Below are the code and all the weights of a small trained network. Each question names an input and a class and asks about switching units off, where a switched-off unit gives its printed mean instead of its output.

import numpy as np


def w(rows, s, z=0):
    codes = np.array(rows[::2]) - 128.0
    scale = np.full(codes.shape[1], s)
    scale[-1] = z or s
    return codes * scale


def norm(h):
    return h / np.sqrt((h * h).mean(-1, keepdims=True) + 1e-5)


def f(y):
    return np.maximum(y, 0)


def log_softmax(a):
    a = a - a.max(-1, keepdims=True)
    return a - np.log(np.exp(a).sum(-1, keepdims=True))


def net(x, mask):
    res = np.array(x, float).reshape(1, 4) / 4 @ E
    u = 0
    for l in range(2):
        y = f(norm(res) @ A[l][:, :-1].T + A[l][:, -1])
        res = res + np.where(mask[u : u + 4], y, B[l][:, -1]) @ B[l][:, :-1]
        u += 4
    return log_softmax(norm(res)[-1] @ U[:, :-1].T + U[:, -1])


A, B = {}, {}
E = w([
[99,158,173,163,163,106,118],'x0',
[254,68,128,138,175,138,95],'x1',
[132,145,217,217,127,19,144],'x2',
[80,165,208,199,134,63,146],'x3',
],0.0096)
A[0] = w([
[13,134,68,96,87,154,145,2],'L0N1',
[147,2,29,94,172,196,85,68],'L0N2',
[125,97,125,193,146,159,151,107],'L0N3',
[146,172,219,156,25,117,47,48],'L0N4',
],0.0087,0.0027)
B[0] = w([
[85,3,123,214,138,197,162,221],'L0N1',
[178,161,125,69,123,50,67,254],'L0N2',
[117,233,84,83,115,121,120,147],'L0N3',
[116,239,114,68,140,2,53,186],'L0N4',
],0.0099,0.0075)
A[1] = w([
[176,133,34,120,176,37,152,35],'L1N1',
[206,91,102,160,213,69,147,5],'L1N2',
[255,68,31,48,179,158,46,177],'L1N3',
[135,69,106,177,124,81,187,153],'L1N4',
],0.0071,0.0021)
B[1] = w([
[72,116,180,131,169,191,178,182],'L1N1',
[89,59,53,98,39,122,168,171],'L1N2',
[216,194,199,73,1,212,14,254],'L1N3',
[135,159,126,154,251,228,125,154],'L1N4',
],0.0097,0.0091)
U = w([
[162,198,177,152,181,33,142,219],'0',
[67,58,86,180,146,219,138,2],'1',
[253,132,143,52,64,219,39,226],'2',
],0.012,0.0016)

Each question gives the input, the list of numbers given to net, and the class t.
The units are the neurons (one row each of A and B). Each row of codes is followed by its name. A weight is (code - 128) times the scale printed after its matrix; where a second scale follows, it is the last column's (A, B and U).
mask holds one flag per neuron, layer by layer. A switched-off neuron (its flag False) gives its mean, the last column of its row in B, instead of its output. The means were averaged over made-up inputs and are rounded, as every weight is.
A unit's drop is (log p(t) with every unit on - log p(t) with that unit switched off) / (log p(t) with every unit on - log p(t) with every unit switched off).
The circuit of an input: a set's keep is (log p(t) with only the set's units on - log p(t) with every unit switched off) / (log p(t) with every unit on - log p(t) with every unit switched off). Starting from all 8 units, units are removed one at a time, each time the one whose removal leaves the highest keep (on an exact tie, the one counted first), for as long as the keep stays at least 0.8.
units of the circuit, in order: the units of the circuit, biggest drop first
unit that matters most: the unit with the biggest drop
top k neurons: the k neurons with the biggest drops, biggest first
drop when u is switched off: that unit's drop, to one decimal
input [-8,-3,2,4], class 0: top 2 neurons	L0N4, L1N3
input [-2,-7,1,3], class 1: unit that matters most	L0N1
input [8,-2,-3,-3], class 1: top 2 neurons	L0N1, L1N3
input [-1,-3,7,-8], class 0: units of the circuit, in order	L1N3, L0N1, L0N2
input [-5,-4,5,-3], class 1: top 2 neurons	L1N3, L0N2
input [-6,8,7,3], class 0: units of the circuit, in order	L1N3, L0N2
input [-5,-5,-3,-1], class 1: top 2 neurons	L0N1, L1N3
input [6,-3,-4,-2], class 1: top 2 neurons	L0N1, L1N3
input [-8,-7,-6,1], class 1: top 2 neurons	L0N1, L1N3
input [-2,-6,8,-5], class 0: drop when L1N3 is switched off	0.3
input [2,3,2,3], class 0: drop when L1N4 is switched off	0.0
input [1,3,3,2], class 0: drop when L1N3 is switched off	0.4
input [-8,1,2,6], class 0: drop when L1N3 is switched off	0.2
input [3,-2,4,-3], class 0: top neuron	L1N3
